Each row is followed by its class.
[-183 -303 -316  111 -242  401 -461   18 -331 -514  -54  148  -12 -230
  373 -436  -72 -291   64 -373  -31  108  -73  155 -164  274  -71  -80
  195  129 -384  -29  528  -83  223  237 -205  248  163] | (82)
[-215 -204  -78  270  174  570 -257 -144  -33   55 -130 -402 -377 -428
   45 -661   -1 -375  503  230 -109 -100    0  196  -17  389  194   38
  177  182  -74  334  829   89  218  -56   23   -7 -288] | (80)
[ -54  -71   93   31 -198  350 -243 -330 -129 -520  -66 -148   82   34
 -149    0   81   18  302  116   52 -345  514  193 -196   55  187   64
 -113 -139 -322   31 -178 -151 -429   33 -288  245  -34] | (152)
[ 166 -200 -139  142  -11  252  -97   26 -238 -224  -25 -131 -275   89
 -183 -420  107  -57   25   34  222  221 -172   37 -163   -4  296   21
   44  -94   46  -13  763  311  169  -97 -396  261  -16] | (80)
[-107  154   86  210 -428 -188   95 -171 -151 -379 -491  365  107  -31
 -353  -51 -167  122 -109 -145  -60 -364  640   63  -50   42 -165 -304
  182   83  378   74  -10  -56 -149  379 -256   99 -101] | (82)
[ -88  -59  259 -211 -287  243 -138 -125   57 -353 -470   32  -79  -53
 -220 -211  186 -315  297   82   -6 -314  869 -152  -21  113  229 -131
  216  -42    4  -31    1 -229 -318  633 -292  375   45] | (185)
[ 123 -126  -29 -108 -148   32 -317 -328 -183 -274 -390   51  269  108
 -185 -124  -39  340 -238   28  -53 -360  476   93 -329  141  200   18
   65 -133  -44  138  147   13 -293  261 -297  270  344] | (152)
[ 233   24  -43  -11   63  302    0  -71 -539 -376  -38  125 -516 -207
  -15  222  104 -372  785  -15  434  107  330  -97 -186  -45   72  177
 -121 -278 -430   96  485  265 -174 -185 -580  190 -519] | (60)
[-107   59  -30   31 -249   -3 -183 -320 -102 -176 -470  145   68   72
   39 -157  131 -233  142 -175 -113 -171  377   54 -359  112  155   20
  184  -69   36   40  110   68 -223   11 -406  157  149] | (185)
[ -97 -109   85 -186 -316  -50 -250 -230   49 -240 -247  185  257  155
   15 -343   59 -107  213  118   45 -357  321   76 -183  140  145 -190
  179  -57 -166  114   53    7 -258  399 -437  242  102] | (72)
[ 198 -424 -131  190  -21   21   40 -126 -102 -219  -36 -295 -347  -71
 -453 -279  172 -520  221   14  153  237  -40  210   38  126   47  461
   52   89  -22   44  575  147   22 -245 -258   66 -158] | (72)
[   8 -197 -107   63   58  388 -517 -103 -164 -122 -117  169   69 -178
  146 -417  163 -130 -119 -399  -53 -174 -383 -165 -237  297  111 -415
  130 -322 -194    8  576  253   70   31 -356  232  135] | (185)
[ -23  129  163   90 -267  338 -139 -305 -367 -653 -222  182  -46   73
 -300 -195 -245  353 -241   63 -100 -350  586   19 -229  -43 -111  156
  -45 -143   20 -104  -20 -280 -376  105  -25  405  119] | (152)
[  19 -355  120 -141 -323    1 -186 -288 -152 -353 -216  125   -5  240
 -321  232   -8 -590  -74  -86  144 -552  465   85 -107  -70 -159  114
 -103 -182 -235   -5  -42 -193 -364  273 -432  237 -228] | (145)
[-182   11 -310  176  246   13  186  114  152  162   45 -209 -250  309
  307 -390  287  527  283 -155 -161  759 -715  -54 -140  226  162   22
  304   -9  148  240  286  445  212 -757 -182  -83 -100] | (185)
[-159 -336 -137  278  -93  120 -137 -230   52  -89 -415 -628  133  -12
  236 -226   58 -469  401  133  344  107 -476  126 -242  296  314  -15
  491  290 -393  164  336   92 -200  288 -224   47   38] | (82)
[  19  -75 -249  433  -76   -3 -440 -387  -53   -6 -358 -175  361 -307
   59 -312 -111   -3 -446 -195  -30 -139 -519 -206  -66  388   72  103
  143  162 -254  -62  482  203    6  -11 -126   31  292] | (158)
[ -65  148  277  124 -402  228 -186 -158 -342 -379 -502  475  -71   27
  -65 -130  160  122   56   34   74 -606  730  -34  -55   97 -184   12
  169 -179  -76   59  103 -105 -307  441 -198  311  -51] | (60)
[ 114  107 -244 -195 -292 -155  -21 -368 -173 -471 -706  114   38  101
 -292  102   -1  297 -220  -98  -44 -347  832   98 -149   62  183  -81
   94  -87  179  223 -162 -127 -163  291  -83  152   35] | (109)
[  92 -567  163  334   33  195 -189 -115  -32 -354  211  -15 -141   29
 -126 -247   41   42  136   44  539  153 -372  -72 -384  -60 -175 -174
   80   76 -390  -96  249   52 -359   29 -213  265 -196] | (109)
[-107 -212  -93  534 -197  -71 -361   41 -304 -592  -18  291 -284  -72
 -276 -370  -31 -132 -146 -270  430   10 -431  -76 -287  156 -197 -189
  383  -41 -318  203  720   68  168  419 -249  143 -112] | (145)
[-189 -692 -325  362   57  -79  -12 -308  392  201 -357 -315    4  -94
 -116 -287  177 -358  -83  -76   39  198  -30 -208 -152  121  -39    1
  413  274  200  257  436   61  155  -94 -433  -55 -211] | (152)
[-239 -132  177  -74 -281   26 -308 -485   38 -253 -455  220  200  218
 -202  -96  -28 -109  -75  -58 -209 -376  441   68 -130   79  268 -177
  -33 -272   -2  186   90   65 -274  367 -485  239  403] | (82)
[ -63 -181 -363  288  128  223  -35 -215 -151 -374  117 -348 -153 -210
  122 -326  -44  -94 -174  -27  -96   56 -168   48 -186   94  -31  182
 -113   44   88  202  624   50  363 -569 -539  117 -127] | (60)
[-162   47  -98   45 -194  235 -227 -420 -111 -378 -449   13  -88   15
 -273  105  119 -119 -195    5 -354 -450  525  -70  125  203    9   48
   -8 -127 -173   47 -101 -176 -328  467 -300  177  122] | (80)
[-480 -310 -260  187  259  412 -325   73   67   49 -163 -304 -330 -136
  197 -194  246 -375  336 -178 -210  592 -395  -84  169  234  304 -247
  229   74 -450  153  436  179  212  660 -182   17  241] | (185)
[-263 -199 -509  360   36  -15  -32 -227  173  260   35 -515   36 -108
  127 -352   46 -525  386  -27 -112  -31 -735   56   32  219  132  -66
  509  193  -52  145  243  196  134 -197 -107 -117 -163] | (72)
[  14   92 -174 -147 -185  236   -4 -168 -184 -315 -607  153   96 -151
 -279 -201   64  117 -223  -16 -155 -514  698  129   -4  102   67 -292
   98  -14  134  -39  -16  -93 -194  501 -388  209    3] | (152)
[ 276 -440 -230  140  -99  104 -319 -124 -278 -497  275  399 -145 -129
 -285 -293   40 -255  200 -386  366  428 -159  318 -182  -92  -27 -272
 -289 -193 -195  -19  477  180  176  121 -287  246  -59] | (72)
[-228 -112  146  275 -348   -9 -316 -204   66 -287 -252  245  320  210
   34 -228   -7  -64    6 -221  -97   29  404 -107 -268  107  -10 -222
  256  -63 -266   15  178  -10 -228  354 -430  201  283] | (80)
[ 178  -39  215  509  131 -110   22 -118  -73 -187 -529  500 -222 -262
 -325 -599  248  279 -270 -159  160  173  130 -404 -426  177 -347 -321
  267   17   52  158  495   62 -226 -110  -83   84 -132] | (82)
[  -2  -85  -65 -118 -440 -107 -170 -318  -72  -70 -386   42   31  290
 -316  -22   25  -64 -353 -129 -345 -277  533   33 -386  143  -76  256
  133  -63  129   60   30   28 -249  354 -441   65  331] | (158)
[  45 -287  348  -70 -241 -110 -129 -179   97 -310 -229  369 -122  295
 -556   38  372 -303 -116 -168   35 -346  415 -187   21   43 -218   34
 -146 -286 -361 -105 -199   -6 -496  245 -398  156  -53] | (152)
[-239 -105  -15  138 -360 -251 -111 -373  -73 -392 -472  186   94  120
 -108 -129 -244 -158  -79    0  -23 -394  381   -2 -130  121   38 -132
  139   14 -396  244  131   99 -378  344 -608   83    3] | (152)
[ 108 -281 -149  167  -44  -89 -296 -172    5   -6  -18 -258  -89 -246
  177 -233  234 -220  406  -99  -20  385 -175  -32 -220  223   95  -53
  377   83  -58  235  236  186   64  104  377  -70  322] | (60)
[-263 -158  163 -130 -583  131 -127 -265  120  -30 -484    7  170  189
  -55 -195  164 -250  306 -166 -428 -405  687 -100   29  306   73  118
  202 -248 -296  173 -392   10 -401  629 -414  134  195] | (72)
[ -86   12 -121  215   11   92 -324  -85  -76  -14   76   55   39  -19
  136 -454   64 -453  365 -235  -10  366 -407  195  -23   93  306  -92
   19   97 -425 -116  401  -38  123 -102  188  119 -225] | (72)
[ -29 -274  164 -120 -340   50 -233 -224  -97 -310 -572  155  100  153
 -349  -64  120 -286  -82 -182    2 -124  674   58 -143 -206    1  -24
  140 -167 -124  -89 -186  -98 -368  704 -162  250  189] | (185)
[ 189 -405 -211  -25  -71   47 -119   81 -172 -159   46   81 -583 -112
 -366 -226  -49 -153  146 -152  154  -36  265 -160   78  170  -23  125
  -15  222   89  -73  750  139  228 -156 -186  208 -361] | (72)
[-274   41 -185  571  148  -93  -91 -170   38 -115 -181 -137  -43 -340
  163 -307  -12 -280  395  102  418  112 -292 -330  -48   56 -207   48
  -26  314 -373   20  221  286  196 -216 -108 -123    6] | (109)
[ 102 -415  -64  176   14   99 -207  -50 -195 -503  188  166 -317 -175
  -39 -512   -1 -122  635   69  633  178 -179  123 -308  -45  107  -76
 -126  142 -364  111  462  235  -49 -329 -246  244 -383] | (158)
[  73 -274   56 -322 -250  -62 -199 -160  120 -428 -263  440    9   16
 -239   40  106  -47   38  -35  241 -440  899    4 -286   18  -98 -378
   11  138   63   -7 -136 -250 -176  402 -348  171   60] | (60)
[-205   75    3  149 -420 -129  -99 -358 -111 -533 -386   92    0  264
 -211 -182  -84 -138   48  -29   52 -166  366   84 -307   85  247  198
   53  -56 -190  118  109   62 -184  160 -533  172  299] | (109)
[  64   -1 -148  111  101  256 -223   30  -86   62  125 -209  -70  268
 -207 -326   51 -452  432 -145  404 -242 -513   68 -247  145   78  -57
   33  -51 -232 -159  441  173  132 -505 -115   91 -427] | (185)
[-118   86   -3   33 -137  215 -360 -290  -69 -193 -381  190  225  -52
 -110 -145   41  409 -236  144   -3 -457  395  -15 -292   90 -106 -201
  202   38    7   -8   69  -66 -300  436 -303  160  128] | (158)
[  22  -43 -101  419  268 -102 -208  -91   -8  256 -204 -193   52 -330
   51 -482  -98  -48  -32 -168   40  317 -414 -181 -431  180   29  -69
  100  316   37   65  656  218  247 -152   99  -56    3] | (158)
[-216 -519 -213  252  -36  -30 -183  121  120    1  227  110 -129  -88
  135 -463   47 -387  209 -384 -144  507 -537 -202 -127  201  512 -582
  242  201   10   90  501  223  318  -72 -225   50  -71] | (152)
[-194  144 -190   61 -319 -144 -237 -369  -12 -528 -744   42  100  103
  -86  133   99  314 -156 -164   -3 -512  786 -257 -352  284  -18 -240
  143  -43 -253  236  -18  134 -299  331 -719   64  272] | (158)
[  80   -7    0  213 -184  232 -250 -349 -343 -457 -579  394  206   92
 -132 -269  -36  187 -283  -81  304 -367  329   36 -273   -5   89 -324
 -171 -332 -401   81  111  116 -341  103 -370  257  330] | (145)
[-118  -83  203    6 -466  162 -269   16 -140 -212 -237  256  166   93
  -30 -580  103  174  125   86    0 -482  172 -103 -272  291  106   35
  350   -9 -333   48  -53   49 -352  389 -388  217  167] | (82)
[-168 -172 -326  233   22  237 -328 -256 -126 -245  -18 -517  -78 -119
  188  -57  -42 -264  228 -114  116   64 -332  178   -1  -26   59   48
  -17   77 -576  -44  370  152  -41    0 -167  117 -259] | (158)
[  49   23  -50  117  -19   44 -333   27 -425 -796  104  -11 -168  274
    1 -269 -154  -26  146 -113  384  -33 -201   37    8   15  270 -202
 -398   49 -480  -93  556   12  184 -182   22  476 -217] | (60)
[ -28   14   55  -78 -257   64  -12 -396  138 -146 -430  -72 -111 -103
 -118  -71   87  174  144  125 -208 -409  735 -104   74  438  -42  311
  -30   39  113  172   -9    7 -241  107 -279  128  174] | (109)
[ -96  -36    1  207   25  296  -23  241 -269 -174 -158 -554 -233    0
  -20 -481  -33 -376  -38  149  160  -86 -523   54   87  212   80  113
  256  223 -232 -159  754  120  105  177 -107  183 -104] | (145)
[   0 -398 -176  297   12  337 -362 -240 -264  -77    9 -115  -29 -122
  -69 -284 -132 -144   68 -105   86 -196 -140  262 -134   29 -101  -38
  -61  162 -352 -139  516  132 -170 -173 -217  177 -227] | (82)
[  18 -241  155  211  128  -53 -501 -366 -269 -380 -149  -87  -25 -101
  202 -177   26 -547 -105  -99  359 -441 -470  -95 -107  -94   70    0
 -288 -427 -474  272  635  213   83 -447   31  222 -197] | (82)
[-301 -219  371  -64 -407  150 -471 -143  -35 -151 -304  493   81  250
 -161    7  105 -193  109  -87 -168 -653  899  -73   16   72 -303 -154
  -29  -26 -272  -90 -265 -116 -434  402 -126  119  -10] | (185)
[ -14  -13 -174    6 -134  136 -248 -372  -90 -211 -391  140   84  183
 -112 -273   25  270   92   81 -113 -436  731  -52 -234  321   66  -39
  -30   98 -204   72  174 -116 -353   64 -498  368   96] | (72)
[ 224 -506 -146  151   46   42 -302  -77 -216  -76 -214  235  -47 -230
 -111 -353  182 -693  334 -387  420  389 -277   12 -388  -46   77 -345
  518  -44   -3   18  887  197  155  224 -207  190 -349] | (60)
[ 237 -396    5  332   65   88 -360  -33  -49  -70  445  390 -235 -415
  -15 -660 -301  240  418 -205  631   82 -778 -163 -572  370   43  -93
   58   41 -334  215  679  310  147 -417  -59   65 -234] | (152)
[  46   17 -157  -81 -280  -78  -66 -452   62  -42 -684  173  266  -49
  -74 -115  -12   19   30 -116 -177 -241  694  168 -189  288  -31    4
  195  101  -39   77   19   -3 -430  276 -423   93  176] | (158)
[  27 -222   30  143  -22  173 -413  -94 -221 -205  310   47 -184  234
 -293 -385   85 -411  398  -17  251  314 -641  180 -291   76 -100  -21
   83 -120 -208 -112  491  334  -13  -56  117   42  112] | (152)
[ -43 -513   72  302  -91  124 -324   73   65  -24  518 -132  -34  -22
  161 -564  -34 -431  546 -101  262  179 -605 -149 -396  163  433  278
  324  205 -455  -42  625  -72    3 -224 -448  382 -531] | (80)
[ -37 -488 -155  349  142  120 -343 -194 -233  -79   79  227 -350 -547
  -31 -562 -389 -464  368  -36  107  -77  185 -169 -169  118  200   61
 -211  215 -344  261  768   -5  169   39 -179  350  134] | (82)
[-161 -107  369  146 -360  270 -162 -279  100  218 -529  281  122  224
  111  -43  318  290  -13  -82 -353 -138  549 -212   31  275  -56  -13
  131 -219 -420   10 -306  114 -715  267 -162   33  226] | (152)
[  -1 -224  -93  -53 -115  409 -233   36 -162  104  205   14 -220  -53
  346 -455 -134  -62  531 -145  129  541 -264   78  -21  -88   94  185
    5   48 -512 -372  494  292  -38  139 -134  338   56] | (72)
[ 130 -297 -280 -125   64  198 -251 -132 -232 -385 -279  251 -432 -271
 -285  -95   51 -156   76 -171   84   69  496   64 -134  266 -412  330
  -61  403 -246 -157  399 -110  -11   -2 -177   20 -130] | (60)
[ 193 -156 -104 -334 -247  -83 -208 -277  -71 -469 -246  210  -62 -126
 -220 -231   74 -289   22  104  123 -328  641 -171 -286   43   41  -83
  199    1   16  -31  192 -130 -243  256 -390  317   19] | (152)
[-362 -485   49  365  147  -23 -303  -46   19   24  213  131 -216   18
  377 -365  403 -844  418  -93 -137  698 -554  137 -106   -3 -127 -307
  -64  331 -237  -90  501  213   22  -92 -145   18   -5] | (82)
[ 113 -255 -147   39  145  442 -109    9 -436 -205 -309  -28 -367 -101
  -68 -546  -26  -24  354  113  577 -289 -343  261 -110  -79  136   47
   85   45 -270  -32  491  217 -102 -157  -47  322 -558] | (185)
[  47 -190  349   -6 -366  136 -283 -329 -203 -171 -451  -14  190   66
  -77  -87   60 -584  293   93  132 -514  261  -33 -439  195  234  162
  197 -195 -285   99   59  -18 -537  708 -474  328  140] | (80)
[  26 -380 -121  245  196   94 -126  -23   52  271   49  -20   -8 -275
  164 -711  119 -325  787   43  374  351 -523 -242 -452  203  168 -161
  435  -42 -285  330  583  500   57 -286 -345  -50 -217] | (152)
[ -98    3  299   65 -349 -132 -214 -313  -62 -118 -595  197  181  203
 -116 -236  122 -166 -157  -81  -47 -439  395   30 -480   97  101  186
  147 -134 -152  109   79  -41 -355  353 -425  201  298] | (82)
[ 137 -466 -173    1   73  464  -63   13 -303  -93 -465   77 -418 -395
 -229 -207   29 -458 -230  -96  119 -105  234 -150 -185   84 -111   -8
  248  -44  149  -14  796  227  106  357 -540  107  119] | (80)
[ 188 -228  -65  381   84   -1  123  -29  -70   72 -147  278   14 -381
 -130 -614  -49 -585  245  -53  547 -105 -672 -121 -249   44  -26 -290
  520   87  139 -118  494  252  -31 -344  -19   39 -155] | (152)
[-161 -226   45  277  308  261   19  -35 -118 -186  257 -390  -22 -211
 -150 -453  179 -134  342  289 -175  422 -841  102 -146  157  242  140
  364   22  201  154  273  239  -69 -222 -208  -25   34] | (72)
[ -34  -79  101   61 -406  -99 -133 -221  -62  120 -204  191  -62  409
 -150  -23  213  -82   83 -143 -218 -133  416   61 -248   29 -311  132
  249 -312 -175  157 -177  131 -359  274   10  -44  152] | (109)
[-170 -275 -223  400 -213  329 -281  -28 -218 -571  163  162   10  -25
   41 -397   31 -259  150 -380  112  246 -179   53 -180  153 -133  126
  -23 -171 -434   22  452  188  165 -202 -620  178  178] | (158)
